Facts:
boplek	Ξ	b; plila	Ξ	d; vipam	Ξ	b
flore	Ξ	a; milar	Ξ	c; klilak	Ξ	c
folek	Ξ	a; zegan	Ξ	d; fovestum	Ξ	a
skuzol	Ξ	b; pupaduk	Ξ	b; nofim	Ξ	b
guskar	Ξ	e; starin	Ξ	b; skezis	Ξ	c
punin	Ξ	c; klabik	Ξ	d; stugrer	Ξ	c
grokoson	Ξ	a; vipun	Ξ	a; brotuk	Ξ	b
nabo	Ξ	a; gogreli	Ξ	b; stekek	Ξ	b
fostun	Ξ	b; vofen	Ξ	c; pletra	Ξ	a
fusun	Ξ	d; staples	Ξ	c; geplo	Ξ	b
stoden	Ξ	b; pliplel	Ξ	b; brikir	Ξ	a
skuza	Ξ	a; vodrul	Ξ	e; brostas	Ξ	c
truloko	Ξ	b; grostofluk	Ξ	d; zenas	Ξ	b
reflubros	Ξ	d; skeluk	Ξ	a; ploski	Ξ	e
seragon	Ξ	d; tiku	Ξ	a; stubris	Ξ	d
vatrar	Ξ	c; grige	Ξ	a; livel	Ξ	a
skoten	Ξ	b; trastir	Ξ	c; zopla	Ξ	c
doklek	Ξ	b; pleviflu	Ξ	c; fero	Ξ	c
kamuski	Ξ	b; luvon	Ξ	b; vegek	Ξ	d
gizolim	Ξ	a; neklen	Ξ	d; zefor	Ξ	a
flenok	Ξ	e; nostar	Ξ	c; zasto	Ξ	a
kistafen	Ξ	b; brolam	Ξ	d; tuflir	Ξ	c
brozil	Ξ	b; flustis	Ξ	c; brefem	Ξ	a
bilego	Ξ	b; skipan	Ξ	b; vugu	Ξ	b
tragrer	Ξ	e; tubroti	Ξ	c; trazir	Ξ	d
vesu	Ξ	c; leso	Ξ	a; fogem	Ξ	b
pleson	Ξ	a; skiklal	Ξ	a; begra	Ξ	c
kopizis	Ξ	b; sketus	Ξ	a; guskan	Ξ	c
klabra	Ξ	d; medim	Ξ	e; votraflek	Ξ	a
dratrik	Ξ	b; kleklam	Ξ	a; lanuplum	Ξ	e
nubu	Ξ	a; skobom	Ξ	d; stegagim	Ξ	a
brusko	Ξ	a; manapa	Ξ	a; bruka	Ξ	a
relofi	Ξ	a; plupel	Ξ	b; plila	ε	brotuk
flore	ε	grokoson; milar	ε	stekek; klilak	ε	sketus
folek	ε	lanuplum; zegan	ε	brostas; fovestum	ε	skipan
skuzol	ε	luvon; nofim	ε	vesu; skezis	ε	manapa
punin	ε	nostar; stugrer	ε	vugu; nabo	ε	tiku
gogreli	ε	zopla; fostun	ε	grige; vofen	ε	vipam
staples	ε	zegan; geplo	ε	gogreli; pliplel	ε	zasto
skuza	ε	kleklam; vodrul	ε	grostofluk; brostas	ε	stegagim
truloko	ε	medim; zenas	ε	geplo; reflubros	ε	fero
skeluk	ε	trastir; ploski	ε	starin; tiku	ε	stubris
grige	ε	vegek; zopla	ε	brolam; doklek	ε	pupaduk
pleviflu	ε	milar; fero	ε	brefem; kamuski	ε	boplek
luvon	ε	votraflek; gizolim	ε	fusun; neklen	ε	tuflir
zefor	ε	relofi; flenok	ε	vatrar; kistafen	ε	skobom
brolam	ε	tragrer; tuflir	ε	livel; brozil	ε	skoten
flustis	ε	plupel; brefem	ε	kistafen; bilego	ε	brikir
vugu	ε	fostun; tragrer	ε	tubroti; tubroti	ε	seragon
trazir	ε	stoden; leso	ε	fogem; pleson	ε	pletra
skiklal	ε	klabra; begra	ε	skiklal; kopizis	ε	pleviflu
sketus	ε	vofen; kleklam	ε	nabo; lanuplum	ε	stugrer
nubu	ε	gizolim; skobom	ε	kopizis; stegagim	ε	ploski
bruka	ε	bilego; relofi	ε	brusko

Known rows:
-33  -147  87  113  32  13  57  5  -30  21  36  -61  21  -121  81  77  -73  48  -111  -39  -153  5  62  -10  -18  78  12 -> vipun
11  -100  26  -370  -33  7  17  52  -29  -93  -13  27  -44  -6  -85  -61  107  -23  141  -28  161  -7  1  -36  38  -6  -51 -> dratrik
-74  83  -168  69  90  67  -110  -129  98  126  -52  124  -23  -93  -158  236  17  49  15  9  -9  -13  -62  116  18  -107  151 -> stugrer
4  -147  21  -351  -12  -28  19  71  5  -123  -20  24  -32  -17  -44  -55  114  -22  150  -41  169  -22  14  -51  35  -3  -38 -> nofim
-1  -43  -132  62  96  -32  -92  -102  153  62  -2  49  30  70  17  -36  -85  20  8  30  51  17  -32  99  -6  -46  98 -> skezis
56  169  -84  361  -85  -76  3  85  -74  23  -4  -44  2  88  65  64  56  -65  -118  30  78  -25  -123  -7  -53  -27  -257 -> skobom
-106  -105  47  157  59  31  40  21  -7  25  -12  -4  -6  -297  4  331  22  74  -95  -88  -202  -48  54  -24  -3  29  94 -> folek
-150  -136  59  118  52  -8  91  -17  -25  -33  -28  -71  -3  -84  106  -12  -16  78  -79  -87  -183  60  71  -4  -17  113  25 -> relofi
-42  -54  -156  143  59  -56  -106  -90  60  30  56  68  -3  22  3  -17  -156  -66  -102  15  122  50  -86  153  5  -47  -74 -> fero
-45  -138  94  84  26  45  59  -18  -60  53  23  -60  12  -92  56  67  -74  59  -102  -11  -136  21  50  4  -19  84  1 -> grokoson
63  174  10  -413  -86  19  12  217  -42  -20  11  -8  1  -67  -55  -229  93  -118  70  -72  107  2  39  -33  93  -11  23 -> gogreli
-85  -201  55  216  13  -45  43  35  -92  -38  97  -46  -5  -184  104  104  -143  -41  -223  -66  -77  29  10  31  -9  83  -162 -> brefem
-42  -183  83  126  52  -21  57  23  5  -7  32  -67  30  -136  127  80  -69  48  -96  -51  -154  -9  69  -25  -22  84  29 -> pleson
-50  -142  95  82  29  46  61  -20  -63  51  25  -62  11  -92  58  72  -72  56  -103  -12  -146  21  50  5  -18  85  1 -> pletra
-19  -237  184  192  -116  15  46  -10  73  74  53  -65  29  -43  15  21  -91  22  -221  -77  65  25  49  -2  -5  35  -34 -> kleklam
90  188  -60  262  -38  -58  19  80  41  45  -72  -65  42  136  96  42  141  32  15  40  -16  -70  -58  -75  -67  -22  -51 -> trazir
-39  -148  -7  -258  -57  -40  2  73  -114  -144  45  45  -74  -63  -90  -37  32  -119  21  -50  250  18  -56  15  47  -4  -241 -> kopizis
10  -149  21  -350  -11  -26  16  73  8  -129  -19  22  -34  -21  -39  -53  112  -19  149  -42  163  -28  13  -53  34  -1  -35 -> pliplel
107  230  -52  251  -60  -25  19  61  5  79  -69  -63  32  151  57  37  130  29  5  56  -9  -53  -65  -56  -64  -25  -75 -> klabik
92  235  -47  216  -63  8  24  36  -29  108  -79  -61  22  179  25  29  131  38  18  79  6  -41  -79  -40  -66  -25  -90 -> grostofluk

Rows:
No name comes twice in this set of rows, the named rows included.
58  119  2  -381  -65  -19  12  220  -2  -60  9  -6  7  -82  -25  -205  98  -110  74  -89  109  -19  49  -46  84  -13  34 | zenas
-269  376  1  259  26  -2  -43  -7  -57  -134  -126  127  -48  -33  -60  257  47  -6  11  75  -249  12  -37  -54  56  -112  225 | lanuplum
118  150  -25  198  -42  18  7  55  -33  139  -69  -65  42  178  48  92  112  36  21  130  28  -70  -91  -44  -69  -30  -78 | fusun
61  146  -84  372  -64  -109  5  117  -13  -3  -14  -52  20  70  110  68  73  -52  -90  5  41  -49  -96  -38  -58  -29  -208 | reflubros
-110  -62  53  128  39  76  40  -8  -55  73  -19  3  -24  -274  -41  333  19  77  -93  -62  -198  -32  37  -3  1  29  76 | grige
-20  -259  104  88  73  -16  41  46  4  21  42  -74  48  -138  146  139  -84  51  -88  -4  -133  -37  63  -24  -27  78  32 | nubu
-155  -162  52  148  65  -43  89  6  12  -62  -24  -73  4  -104  137  -6  -16  70  -78  -109  -190  47  83  -20  -19  109  43 | zefor
-188  309  40  235  12  -56  -25  -4  -45  -175  -71  65  -6  131  67  -4  -57  -40  -9  110  -204  51  -17  -57  36  -61  154 | guskar
-127  -171  64  137  69  -37  79  18  9  -49  -10  -71  13  -114  146  21  -32  67  -81  -89  -174  28  77  -22  -19  106  41 | bruka
-138  -111  63  96  37  24  93  -33  -60  1  -27  -69  -14  -62  70  -16  -21  80  -85  -66  -176  73  60  12  -15  115  10 | brusko
-28  -226  110  73  65  21  42  15  -29  53  40  -71  41  -114  110  137  -90  56  -92  17  -120  -25  49  -11  -25  80  22 | gizolim
86  -30  82  256  60  40  -24  -188  -50  -23  176  -66  16  -101  19  -42  -106  -38  -1  -26  -301  -37  149  -20  -98  86  37 | stegagim
53  270  -143  -9  18  26  -98  23  95  171  27  21  61  38  -7  -203  -108  -67  -72  12  0  47  -12  126  49  -55  142 | tubroti

Now the same things, written a new way:
Known rows:
108  -111  234  -5  328  -277  -241  -290  -96  -201  -221  -158  167  -140  138  -266  257  -539  -144  337  -351  488  32  167  -20  216  -110  8  -276  -267 -> fovestum
132  175  -92  -247  165  -341  9  -255  -168  -137  45  -493  247  111  210  26  -335  -417  -298  441  -19  480  -150  45  -308  475  283  94  -442  -511 -> zegan
-56  -20  197  -147  276  -567  -248  -234  -160  -68  -314  -53  -29  -47  56  -139  325  -197  -308  554  -333  678  95  196  -21  288  -180  35  -290  -368 -> nabo
79  -78  -104  149  232  0  -107  -23  -14  -52  -108  -113  181  -217  56  -40  -126  -349  -289  567  -381  341  21  347  25  67  286  -38  -185  -16 -> brozil
69  -2  71  216  212  -252  54  -396  -89  -15  306  -99  313  -343  152  150  -154  -267  -47  536  -223  448  112  74  211  436  4  -277  -164  -41 -> vatrar
82  -73  -100  149  231  -2  -101  -21  -20  -52  -119  -108  176  -215  64  -43  -126  -357  -291  574  -383  347  24  346  19  58  278  -37  -181  -20 -> doklek
155  -67  283  96  313  -361  -240  -287  -89  -241  -233  -140  146  -132  203  -277  228  -497  -120  447  -318  432  -12  221  36  250  -100  -14  -231  -237 -> gizolim
129  -54  -10  47  163  -104  -31  -305  -116  -124  160  -385  181  -133  234  28  -20  -361  -256  369  -222  418  -325  353  -116  502  251  -113  -319  -487 -> neklen
109  -110  236  2  330  -274  -242  -294  -100  -192  -219  -152  164  -136  138  -263  265  -527  -139  338  -354  484  35  174  -13  213  -104  3  -285  -265 -> skeluk
203  -32  -180  89  -1  203  -202  -258  155  -169  -261  184  192  -105  13  130  -146  -292  -273  622  -456  368  98  361  -21  175  197  -127  -440  48 -> vugu
86  -64  12  -5  530  -116  -25  -153  108  -181  247  159  179  -179  225  -200  -296  -340  -130  407  -309  427  -18  280  -87  301  -38  150  -187  -460 -> flenok
135  -30  214  74  304  -402  -204  -295  -150  -209  -282  -44  198  -110  227  -213  224  -511  -108  508  -191  447  94  112  -1  286  -160  -33  -277  -201 -> pletra
100  -66  -64  -11  169  -66  -6  -311  -152  -84  138  -340  218  -123  215  61  -1  -392  -253  351  -170  455  -256  273  -158  501  220  -109  -362  -488 -> plila
140  140  217  -249  324  -556  -226  -224  -119  -258  -323  -310  195  104  125  -295  -83  -554  -188  439  -198  519  141  -64  -159  185  -42  229  -368  -280 -> stegagim
97  -84  88  19  356  -265  -61  -285  -308  -179  -274  46  268  -112  206  -228  281  -595  -49  469  -93  491  245  -18  -57  317  -236  -104  -355  -158 -> brikir
77  -78  -96  147  231  -2  -107  -21  -21  -54  -111  -115  180  -214  60  -33  -130  -349  -286  569  -376  342  18  347  25  57  286  -35  -184  -13 -> truloko
26  -49  -155  36  87  -147  -117  -552  -271  25  -44  -324  172  -370  207  310  -280  -601  -333  278  43  651  -241  298  -30  327  163  -82  -351  -571 -> skobom
118  177  -13  -239  530  -396  -6  -85  91  -235  150  21  210  60  223  -223  -629  -367  -168  505  -153  454  90  51  -227  273  19  356  -262  -470 -> ploski
101  12  -120  223  208  -131  -59  -33  -56  -64  -172  -3  211  -185  149  7  -162  -325  -262  736  -213  307  74  289  34  139  232  -88  -175  41 -> plupel
42  190  101  175  32  -145  38  -388  113  265  216  -53  288  -468  162  21  -151  -262  -85  545  -247  486  -15  -250  227  458  27  -82  -158  -144 -> tubroti

Rows:
No name comes twice in this set of rows, the named rows included.
80  165  75  -106  241  -410  32  -323  -70  -62  272  -361  310  -137  47  71  -469  -329  -124  464  -246  508  168  -97  47  333  127  -5  -257  -127 | brostas
-63  -72  207  -175  289  -490  -268  -228  -141  -64  -286  -112  -34  -62  12  -163  340  -223  -323  465  -419  686  59  222  -32  242  -148  53  -305  -396 | skuza
32  -2  -181  245  151  -166  -175  -237  -151  34  -313  -15  158  -407  96  211  -392  -516  -338  630  -90  489  67  324  138  -36  210  -51  -169  -56 | stekek
-44  71  -125  -102  91  -418  26  -260  -222  36  18  -174  45  -14  188  198  47  -58  -409  655  -45  632  -152  267  -156  613  120  -107  -370  -557 | stubris
208  -113  179  -98  136  -18  -361  -502  75  -294  -323  58  165  -46  54  -126  256  -485  -140  293  -513  524  74  208  -59  283  -160  -43  -520  -236 | folek
84  -94  286  12  358  -525  -396  -313  102  -151  -90  -112  377  -62  306  3  450  -507  -252  262  -149  286  139  97  -125  145  -112  114  -178  -210 | sketus
95  231  -52  26  -69  -67  21  -308  30  201  -11  -188  229  -227  318  -45  -20  -361  -267  518  -27  455  -343  -129  -131  607  184  58  -350  -544 | brolam
101  -23  -193  26  174  -82  146  -306  -324  -77  85  -159  301  -95  291  85  17  -433  -173  483  74  452  -75  116  -185  605  108  -216  -423  -395 | klabra
200  -26  -67  -64  307  80  -119  -366  281  -292  114  435  198  -74  182  -38  -318  -277  -119  443  -382  451  51  287  -121  416  -123  63  -426  -397 | lanuplum
163  -41  8  74  6  83  -87  -617  123  -122  218  75  300  -268  17  282  -145  -238  -60  406  -469  505  133  148  162  478  -24  -315  -427  -35 | stugrer
45  -32  71  163  211  -192  26  -404  -60  -2  324  -156  292  -359  105  143  -153  -280  -77  447  -305  478  88  94  205  392  41  -234  -174  -84 | guskan
118  -58  222  13  304  -345  -228  -310  -107  -187  -262  -91  175  -118  182  -226  235  -515  -136  422  -259  476  53  136  -13  248  -129  4  -284  -237 | vipun
84  222  18  31  307  -125  -2  -140  282  100  97  327  191  -280  324  -286  -318  -307  -136  569  -153  421  -112  -122  -57  401  -74  307  -163  -508 | tragrer
41  -108  157  35  262  -341  -351  -521  -211  -93  -385  -143  122  -372  125  -26  1  -727  -221  264  -174  674  25  192  104  46  -148  34  -271  -347 | brefem
35  198  96  171  15  -119  37  -378  126  281  222  -61  294  -488  152  15  -150  -265  -82  538  -255  481  -30  -269  216  456  29  -62  -163  -153 | zopla

The same things again, as new rows of numbers:
Known rows:
70  -254  201  -121  -173  -34  137  -103  -12  -62  -93  169  -70  -206  -135  138  51  213  207  -152  -115  -130  -44  221  184  130  -66  -201  38  -96  -150  -22  -35  -289  -104  31  -159  210  161  -41  48  86  21  -168 -> flore
-219  19  -45  -134  264  200  57  83  -92  -10  193  165  227  -34  -325  221  344  -259  68  117  418  -248  -17  90  -271  51  28  -124  138  175  196  -101  233  79  -80  -100  235  36  -165  16  13  61  29  45 -> begra
-13  167  -78  75  224  71  -1  -105  -40  -9  27  -84  -12  -90  243  -217  -102  -113  -49  124  -191  115  -134  -231  47  -126  180  132  -211  -83  11  -11  46  208  163  62  66  -217  -137  -68  -185  -60  -59  88 -> brotuk
158  -63  -33  104  12  -29  -283  -7  -120  -25  -190  120  105  64  249  -191  89  -293  -130  150  -252  -46  -20  -172  9  -68  215  159  -268  -245  8  -268  29  -116  -62  -206  -132  12  -199  271  -40  34  60  126 -> bilego
32  44  -35  36  76  -18  -61  -173  -64  -112  -30  -166  13  -34  102  -186  -33  -138  -63  22  -175  36  -31  -189  -34  -65  224  224  -179  -187  26  -141  32  18  125  -24  -137  -17  -229  39  -159  -20  31  172 -> geplo
32  -152  -6  -47  -101  16  34  53  97  -95  -70  43  -73  -145  -85  24  -177  247  56  -170  -23  14  -54  221  167  53  -3  -248  85  44  -192  146  -88  -226  -87  8  87  -6  78  -5  33  16  -51  -151 -> vipun
-3  71  -21  53  134  88  -102  -201  -14  -45  -44  -58  34  -51  99  -164  64  -165  -10  99  -215  40  -105  -188  20  -50  156  156  -216  -179  -6  -94  53  65  155  -29  -180  14  -214  -17  -160  -8  67  133 -> dratrik
0  171  -14  110  67  42  -90  -62  3  32  30  -71  -32  -14  276  -240  -50  -61  -1  73  -270  132  -191  -288  164  -146  140  118  -225  -170  -80  -82  -29  225  89  60  -67  -162  -100  10  -160  -30  -124  65 -> vipam
-11  -165  -53  -67  -111  43  -45  119  73  -99  -85  104  -91  -64  -50  -96  -196  192  27  -126  -33  98  -65  272  129  -8  51  -243  65  67  -136  147  -56  -230  -175  -23  87  -31  51  103  56  59  -68  -157 -> stegagim
-120  -19  7  -41  54  61  121  -286  -80  -176  102  -21  -110  -73  47  -181  188  -223  129  101  -157  12  -151  -112  -83  -141  195  121  -162  -167  110  -128  175  -10  108  -52  -202  52  -203  -119  -283  -74  -36  175 -> skuzol
72  270  -76  110  134  52  -176  222  6  187  136  -140  291  124  -125  69  163  221  -178  88  160  -34  41  -174  -96  111  -101  -11  63  87  48  105  -82  284  -5  -149  269  22  17  83  160  33  -152  -87 -> trastir
-38  -151  22  -248  -230  8  -150  47  31  -174  -8  12  4  -87  -281  -2  -208  338  -12  -220  -16  43  78  261  94  -65  68  -129  47  -18  -159  54  -131  -166  -193  -98  -53  -30  11  18  127  -11  -120  -88 -> skeluk
-124  -242  24  -123  -162  -215  -452  -49  121  -53  178  292  -113  -50  2  108  331  148  -145  129  -72  362  501  -12  -142  163  -327  121  84  323  249  -27  272  -145  163  39  -354  102  55  -89  18  -161  -51  4 -> vodrul
-63  -291  203  -34  -290  -3  179  -20  -30  -145  45  183  -239  -92  -70  -47  39  164  255  -115  -116  -79  -168  268  113  86  -54  -288  74  -36  -58  9  21  -346  -124  -13  -69  193  123  -34  59  78  -136  -37 -> leso
11  -40  50  -79  142  63  166  -268  -148  -125  -84  27  -71  -156  -27  -21  252  -221  66  35  -235  -85  -45  -81  -1  -46  237  182  -179  -209  75  -97  186  13  162  -88  -267  199  -192  -103  -180  -15  103  89 -> kamuski
-132  54  -15  -168  49  87  18  138  -129  -4  166  3  270  21  -270  170  383  36  20  48  219  -126  109  -29  -224  13  24  36  198  49  193  3  83  144  -141  -194  162  175  -78  25  -5  0  -141  -19 -> skezis
-11  -203  88  -58  -374  -37  43  -130  47  -170  -68  -60  -19  -26  -163  -114  -118  247  145  -241  94  20  -20  257  67  -51  -55  -205  105  -71  -148  -16  -206  -365  -80  -61  2  125  76  33  40  123  -101  58 -> nubu
122  -169  -15  -125  -74  -17  -123  78  4  -76  -225  97  -5  -148  -128  43  -203  225  48  -124  -52  -29  67  238  147  27  76  -182  -56  -5  -215  30  -146  -191  -186  -48  25  -49  42  75  106  99  70  -218 -> kleklam
-36  -283  45  -211  -83  -216  -246  -51  15  -22  -33  228  -45  -174  157  215  291  45  26  20  58  170  422  -59  -60  136  -186  133  77  116  156  -219  203  -89  82  110  -155  42  148  -126  -111  -81  18  -31 -> flenok
79  163  11  81  -73  -119  222  204  31  239  -146  -80  -133  235  128  85  -216  -283  -182  0  78  42  122  48  -125  -125  -38  133  -1  105  20  147  -93  87  25  222  2  -99  260  35  179  -107  131  -1 -> seragon

Rows:
No name comes twice in this set of rows, the named rows included.
209  -111  55  91  -46  -31  115  41  4  65  -175  165  -118  -59  56  28  -67  278  155  -56  -155  -82  -105  138  305  261  -152  -253  -41  5  -194  147  -118  -242  -23  41  20  107  287  -45  106  48  59  -238 | grokoson
-26  -223  -51  -58  136  141  40  36  56  -157  -32  297  -151  -213  -72  46  -190  31  88  -15  103  -60  -165  403  115  32  31  -299  74  217  -103  101  90  -255  -114  55  170  -97  -74  -14  -21  77  82  -163 | skiklal
-1  136  -103  365  241  105  -60  53  36  120  170  -164  274  167  -145  15  108  -50  -215  233  451  -97  -46  25  -195  314  -253  -67  148  154  143  103  -86  -58  266  -141  277  166  23  118  -2  168  94  47 | vesu
-74  -78  31  134  34  12  -23  -388  81  -229  2  -207  67  77  -125  -181  69  -277  -139  93  30  57  -30  4  -126  -83  73  116  -155  -75  53  -187  36  -247  298  -119  -287  106  -238  -34  -220  78  241  361 | nofim
191  -233  -26  108  -91  -28  -201  241  3  -4  -268  246  -24  -6  147  -50  -229  155  -19  -88  -88  -10  -25  168  224  143  39  -218  -21  -14  -210  35  -160  -326  -264  -96  132  -5  88  306  138  97  4  -172 | brikir
-180  2  23  -138  169  111  -56  -300  28  -127  36  58  16  -101  13  -41  1  -268  111  29  -38  -104  -94  -144  90  -318  166  32  -222  -101  -75  -279  67  84  -1  -8  -140  -243  -283  -47  -218  64  131  175 | pliplel
3  34  53  315  52  38  82  -146  -86  58  22  77  -140  16  374  -283  120  -189  106  224  -348  19  -269  -251  116  57  31  68  -141  -215  17  5  79  -30  246  -40  -124  77  -24  11  -107  18  -59  100 | fogem
-51  105  -28  109  194  -22  264  217  -16  173  -46  201  -263  196  126  186  -221  -533  -114  84  172  -79  4  235  -100  -88  -48  43  53  258  56  70  116  92  37  300  76  -196  105  23  153  -83  290  41 | klabra
-8  152  74  285  -28  -122  68  235  59  321  104  180  -375  303  -12  56  -120  -125  -388  177  -182  268  207  76  -101  44  -210  98  -117  259  111  272  8  41  37  117  -342  60  163  34  365  -145  51  -14 | grostofluk
49  -67  -40  168  4  66  -65  -110  196  -95  -28  -76  -79  43  -55  -44  -254  245  30  -22  26  49  -96  303  166  151  -274  -326  38  85  -213  149  -208  -227  150  6  92  -15  166  -56  71  123  121  -34 | pletra

